Each row has a name. After each piece below comes the name of the row it's from, unless a question asks for something else. Each question is about the rows just above it. Some pieces are copies with a little noise. Places in a row count from 0.

|  1.442 | -0.577 | -1.141 | -0.758 |  0.286 |  0.003 |  2.616 | -0.316 | -0.500 |  (88)
| -0.896 | -0.888 |  0.015 | -0.428 |  0.078 |  0.053 | -8.278 |  0.874 | -0.048 |  (52)
| -0.896 | -0.888 |  0.015 | -0.428 | -0.224 | -0.251 | -0.561 |  0.031 | -0.832 |  (31)
| -0.935 |  1.063 |  1.436 | -0.531 | -0.820 |  0.121 |  3.961 | -0.463 | -0.022 |  (15)
| -0.531 | -0.820 |  0.121 |  3.961 | begins in row and place	(15), 3
q: | -0.897 | -0.885 |  0.017 | -0.429 | -0.224 | -0.252 | -0.561 |  0.030 | -0.831 |	(31)

| -3.342 | -6.744 | -0.478 | -5.238 | -5.807 | -6.305 | -2.703 | -7.093 | -7.897 |  3.091 | -2.773 | -4.750 |  1.325 |  (93)
| -0.402 | -6.383 |  0.922 | -4.867 |  4.453 |  3.584 | -7.121 | -1.652 | -0.926 | -6.814 | -1.293 | -6.702 |  3.216 |  (13)
|  3.589 | -2.910 | -4.923 | -6.674 | -3.829 | -2.692 |  1.383 | -6.229 | -3.794 | -0.469 |  3.806 | -0.816 | -3.654 |  (32)
What comes right after | -6.383 | in the named rows?	| 0.922 |
q: | -3.341 | -6.744 | -0.477 | -5.239 | -5.807 | -6.306 | -2.705 | -7.095 | -7.898 |  3.090 | -2.770 | -4.749 |  1.326 |	(93)

|  0.996 | -1.951 |  0.559 |  2.029 | -0.386 |  2.546 |  1.001 | -2.436 |  2.553 |  0.329 |  2.551 |  1.138 | -4.472 | -2.589 |  1.128 |  0.776 |  2.743 |  1.042 | -1.977 |  2.000 | -0.525 | -0.748 | -1.104 | -> (48)
|  1.904 | -0.984 | -1.663 |  2.746 | -1.249 |  0.193 | -0.872 |  1.485 | -0.373 |  0.471 | -0.027 |  0.811 | -0.847 |  1.027 |  0.364 | -3.769 | -0.956 |  1.321 |  0.344 |  3.653 | -2.164 | -0.965 |  2.999 | -> (41)
|  3.137 | -2.700 |  1.355 | -0.282 | -4.033 | -1.537 |  1.603 |  4.380 | -0.775 |  0.340 |  1.908 |  3.931 |  3.289 |  1.504 | -3.121 |  1.229 |  1.018 |  4.157 | -0.306 |  2.306 |  4.103 | -0.776 |  1.638 | -> (137)
| -3.373 |  2.697 |  1.635 |  3.080 |  1.696 |  0.755 | -6.487 | -6.130 |  1.244 |  1.787 |  3.554 |  1.756 | -4.301 | -2.317 | -2.594 | -1.224 |  1.656 |  1.966 | -0.247 |  0.322 | -5.167 |  1.397 |  3.824 | -> (168)
|  1.788 |  3.184 |  4.411 |  0.891 |  3.377 | -1.587 |  1.206 | -1.505 |  1.354 |  1.462 | -1.251 |  1.312 | -2.689 | -0.990 | -0.634 | -0.503 | -0.599 |  0.031 |  3.908 |  0.635 | -0.048 |  0.495 |  2.384 | -> (43)
|  1.123 | -0.790 | -0.622 |  1.856 | -1.081 | -1.026 |  0.348 |  0.328 |  1.657 |  1.888 |  1.551 |  1.428 | -3.325 | -0.212 | -2.449 | -2.042 | -3.610 | -0.352 | -0.439 | -0.414 | -2.226 | -0.943 |  0.644 | -> (178)
|  3.001 | -0.217 |  1.035 | -0.070 | -2.368 |  0.229 | -2.718 | -4.173 | -3.634 |  0.909 |  1.499 |  2.825 | -5.622 |  1.580 | -5.149 |  0.901 | -3.036 |  2.473 | -1.427 | -1.764 | -5.989 |  0.758 | -1.962 | -> (108)
| -2.019 | -0.234 |  2.502 |  2.506 | -2.853 |  1.352 | -1.004 | -0.843 | -3.574 | -1.508 | -1.394 | -0.186 |  1.604 | -2.753 | -0.965 |  1.105 |  0.524 | -0.465 |  2.171 |  0.056 | -4.144 | -5.995 |  1.116 | -> (171)
q: |  1.788 |  3.185 |  4.410 |  0.891 |  3.377 | -1.587 |  1.206 | -1.505 |  1.354 |  1.462 | -1.252 |  1.312 | -2.689 | -0.990 | -0.634 | -0.504 | -0.600 |  0.031 |  3.908 |  0.634 | -0.048 |  0.496 |  2.384 |	(43)
q: |  3.136 | -2.698 |  1.355 | -0.283 | -4.033 | -1.538 |  1.603 |  4.379 | -0.777 |  0.341 |  1.907 |  3.930 |  3.288 |  1.504 | -3.121 |  1.229 |  1.018 |  4.158 | -0.307 |  2.305 |  4.104 | -0.774 |  1.636 |	(137)
What comes right after | 0.328 | in the named rows?	| 1.657 |
q: |  1.122 | -0.790 | -0.623 |  1.856 | -1.081 | -1.027 |  0.347 |  0.328 |  1.658 |  1.887 |  1.551 |  1.429 | -3.325 | -0.212 | -2.448 | -2.042 | -3.609 | -0.352 | -0.440 | -0.414 | -2.226 | -0.943 |  0.643 |	(178)
|  1.428 | -3.325 | -0.212 | -2.449 | -2.042 | begins in row and place	(178), 11
Where does | -0.748 | -1.104 | start? Give its row and place.	(48), 21
What comes right after | 1.042 | in the named rows?	| -1.977 |

| -3.692 |  1.446 | -0.480 | -1.606 |  3.018 | -> (84)
| -6.604 | -1.262 | -2.417 | -4.546 |  1.177 | -> (42)
|  4.955 | -3.369 | -5.635 | -0.781 | -0.901 | -> (100)
| -3.040 | -3.233 | -8.425 | -2.399 | -0.223 | -> (125)
|  2.197 | -0.193 | -6.034 |  1.372 | -4.229 | -> (81)
| -0.017 |  4.011 | -1.880 |  2.092 | -6.115 | -> (24)
Row and place where |  2.092 | -6.115 | starts:	(24), 3
Where does | -0.480 | -1.606 | start? Give its row and place.	(84), 2
q: | -6.603 | -1.263 | -2.416 | -4.547 |  1.177 |	(42)
The entry that follows | -6.604 |:	| -1.262 |

|  2.139 |  0.076 | -3.407 | -1.071 | -0.275 |  4.470 | -1.782 |  0.227 |  4.757 |  2.795 | -7.857 | : (34)
|  0.188 |  0.382 | -0.060 |  1.234 |  1.283 |  2.030 | -1.084 |  0.054 |  1.293 |  1.847 |  1.574 | : (26)
| -2.280 |  0.351 | -4.335 |  4.336 |  2.601 |  2.802 | -1.964 | -0.891 | -1.512 |  5.891 | -1.888 | : (58)
|  1.614 | -0.252 | -2.977 |  1.283 | -1.659 |  7.265 | -0.618 | -1.682 | -2.103 |  5.009 | -0.703 | : (56)
| -0.431 | -3.502 |  2.086 |  3.586 | -3.979 | -6.403 |  0.055 |  7.264 | -3.121 |  1.903 |  0.548 | : (90)
What comes right after | 0.055 | in the named rows?	| 7.264 |
q: | -0.430 | -3.502 |  2.086 |  3.586 | -3.979 | -6.404 |  0.055 |  7.263 | -3.122 |  1.904 |  0.549 |	(90)
Right after | 7.264 | comes	| -3.121 |
| -3.979 | -6.403 |  0.055 |  7.264 | -3.121 | begins in row and place	(90), 4
q: |  2.139 |  0.077 | -3.407 | -1.071 | -0.275 |  4.469 | -1.782 |  0.226 |  4.756 |  2.794 | -7.857 |	(34)

| -5.416 | -1.521 | -0.458 |  1.012 | -0.129 |  1.696 | -2.186 | -3.809 |  4.557 |  2.493 |  1.829 | -2.857 |  2.725 |  (141)
| -2.583 |  6.290 |  2.068 | -2.665 |  0.229 | -0.662 |  2.117 | -0.832 | -3.786 | -0.489 |  3.872 |  2.637 | -0.046 |  (184)
|  1.677 |  0.706 | -1.417 |  3.832 | -1.945 | -4.325 | -0.729 |  0.312 |  0.288 | -0.733 | -1.352 |  0.269 | -4.320 |  (69)
|  2.286 |  0.785 |  0.879 | -2.032 | -0.896 |  0.184 |  2.867 |  0.170 |  4.383 | -3.091 |  1.353 |  0.448 |  1.784 |  (11)
|  1.633 |  1.118 |  2.565 |  0.393 | -0.038 |  4.538 | -5.208 | -2.837 | -0.792 | -0.633 | -5.387 | -3.203 |  3.151 |  (57)
| -0.784 | -2.471 | -4.920 | -2.943 | -1.729 |  1.404 |  0.596 |  4.401 |  0.223 |  4.674 | -0.592 |  0.577 |  0.802 |  (118)
| -3.715 | -1.174 |  1.024 | -2.237 |  1.710 |  0.898 |  2.063 | -1.955 |  5.805 |  4.332 | -1.121 | -5.660 | -3.080 |  (98)
|  0.359 |  1.271 |  0.732 |  3.531 | -0.803 | -1.765 |  1.988 | -1.807 |  4.233 | -0.135 | -1.801 | -0.446 | -2.185 |  (194)
| -4.769 |  0.201 |  1.449 |  3.176 | -1.549 |  0.095 |  0.122 |  0.608 |  1.872 | -0.796 | -0.892 | -1.831 |  3.486 |  (30)
|  1.129 |  0.500 |  3.058 |  6.291 |  4.210 |  7.909 |  2.475 |  3.805 |  1.242 | -0.937 |  1.295 | -2.858 |  3.525 |  (109)
q: | -4.769 |  0.200 |  1.448 |  3.177 | -1.548 |  0.096 |  0.122 |  0.607 |  1.873 | -0.795 | -0.893 | -1.832 |  3.486 |	(30)
q: | -3.716 | -1.175 |  1.024 | -2.238 |  1.709 |  0.899 |  2.061 | -1.956 |  5.806 |  4.335 | -1.121 | -5.659 | -3.081 |	(98)
Row and place where | -0.733 | -1.352 |  0.269 | -4.320 | starts:	(69), 9
q: |  1.128 |  0.502 |  3.059 |  6.292 |  4.210 |  7.910 |  2.475 |  3.804 |  1.243 | -0.939 |  1.295 | -2.859 |  3.525 |	(109)
What comes right after | 6.291 | in the named rows?	| 4.210 |

| -0.619 |  1.374 |  1.405 | -5.768 | : (23)
| -0.619 |  1.374 | -0.340 |  1.666 | : (33)
|  1.404 | -0.674 |  4.425 |  2.482 | : (19)
The entry that follows | 1.404 |:	| -0.674 |
q: |  1.404 | -0.674 |  4.425 |  2.482 |	(19)
q: | -0.618 |  1.374 |  1.404 | -5.768 |	(23)

| -2.621 |  1.992 |  1.610 |  4.444 |  5.550 | = (183)
| -4.760 |  1.333 |  3.312 | -2.933 | -3.859 | = (144)
| -0.237 | -5.082 | -2.319 |  4.249 |  5.123 | = (135)
| -0.957 | -0.881 | -0.833 | -1.353 | -1.821 | = (102)
| -3.257 |  3.419 |  3.487 | -0.430 | -0.642 | = (39)
| -0.237 | -5.082 | -2.319 | -5.363 | -6.802 | = (16)
| -2.127 |  3.407 |  0.495 | -2.755 | -3.490 | = (37)
| -4.792 | -1.153 |  2.039 |  0.425 |  0.387 | = (10)
| -2.959 |  2.496 |  1.900 | -5.363 | -6.802 | = (188)
q: | -3.256 |  3.419 |  3.486 | -0.430 | -0.641 |	(39)
Right after | 1.333 | comes	| 3.312 |
q: | -0.238 | -5.082 | -2.319 |  4.249 |  5.122 |	(135)
q: | -0.237 | -5.083 | -2.320 | -5.364 | -6.802 |	(16)

|  3.116 |  0.662 | -7.477 |  4.741 |  0.476 | -4.358 |  2.653 |  1.734 | -2.075 |  1.337 |  0.939 | -2.800 | -2.287 | : (99)
| -4.493 |  3.116 |  0.662 | -7.477 |  4.741 |  0.476 | -4.357 |  2.653 |  1.734 | -2.075 |  1.337 |  0.939 | -2.800 | : (76)
| -1.025 | -2.011 |  3.448 | -0.297 | -1.792 |  3.946 | -3.889 | -4.885 |  5.501 |  0.842 | -0.864 |  5.139 |  1.896 | : (111)
Row and place where |  3.116 |  0.662 | -7.477 |  4.741 |  0.476 | -4.357 |  2.653 |  1.734 | -2.075 |  1.337 |  0.939 | -2.800 | starts:	(76), 1
q: |  3.116 |  0.662 | -7.477 |  4.738 |  0.479 | -4.358 |  2.655 |  1.733 | -2.077 |  1.335 |  0.937 | -2.800 | -2.289 |	(99)

| -1.351 |  3.149 | -4.776 |  0.843 | -1.812 |  3.265 | -3.770 | -1.515 | -5.059 |  2.090 |  2.712 | -2.813 |  0.981 | -2.036 |  (119)
| -2.027 | -2.136 |  5.958 |  0.250 | -3.201 | -4.730 |  3.891 |  1.087 |  0.416 |  1.550 | -1.409 |  0.612 |  0.093 |  1.798 |  (140)
|  4.565 | -0.437 | -3.273 |  0.899 |  6.524 |  3.637 |  0.000 |  0.063 |  4.913 | -4.924 | -0.448 |  2.538 | -1.503 | -0.630 |  (71)
| -4.900 |  1.828 |  1.879 |  0.391 | -8.202 | -2.499 | -0.487 | -0.619 | -5.645 |  5.686 |  1.613 | -3.348 |  1.986 | -0.183 |  (157)
|  2.029 |  2.111 | -6.064 |  0.645 |  4.023 |  4.753 | -2.554 | -0.449 | -1.148 | -1.507 |  1.269 | -0.565 | -0.202 | -1.845 |  (70)
| -2.027 | -2.136 |  5.958 |  0.250 | -3.201 | -0.082 |  3.891 |  1.087 |  0.416 |  1.550 | -1.409 |  0.612 |  0.093 |  1.798 |  (177)
|  2.536 | -3.269 |  2.523 | -0.456 |  3.190 | -0.639 | -1.338 |  4.024 |  5.304 | -3.485 |  0.062 |  3.180 | -1.326 |  1.287 |  (142)
| -4.055 | -0.437 |  4.885 | -0.089 | -7.368 | -4.358 |  4.378 | -0.022 | -3.690 |  4.248 | -0.585 | -1.529 |  1.276 |  1.095 |  (153)
| -0.738 |  5.135 |  4.195 | -0.367 | -0.321 |  1.198 |  0.243 |  0.106 | -5.059 |  4.607 | -0.448 | -2.492 |  1.572 |  0.456 |  (199)
|  2.536 |  0.601 | -4.347 | -0.738 |  5.135 |  4.195 | -0.365 | -0.321 |  1.198 | -2.226 |  0.720 |  0.398 | -0.616 | -1.078 |  (80)
| -3.041 |  0.129 |  2.523 | -0.315 | -5.979 | -2.871 | -0.365 |  0.021 | -2.712 |  2.989 |  0.170 | -1.422 |  0.803 |  0.520 |  (18)
Right after | 0.063 | comes	| 4.913 |
|  5.686 |  1.613 | -3.348 |  1.986 | -0.183 | begins in row and place	(157), 9
q: |  2.536 |  0.601 | -4.348 | -0.738 |  5.136 |  4.194 | -0.365 | -0.320 |  1.198 | -2.227 |  0.721 |  0.398 | -0.616 | -1.078 |	(80)
Where does | -0.738 |  5.135 |  4.195 | -0.365 | -0.321 |  1.198 | start? Give its row and place.	(80), 3
Right after | 4.023 | comes	| 4.753 |
q: | -4.057 | -0.437 |  4.885 | -0.087 | -7.367 | -4.356 |  4.376 | -0.023 | -3.690 |  4.248 | -0.584 | -1.529 |  1.276 |  1.096 |	(153)

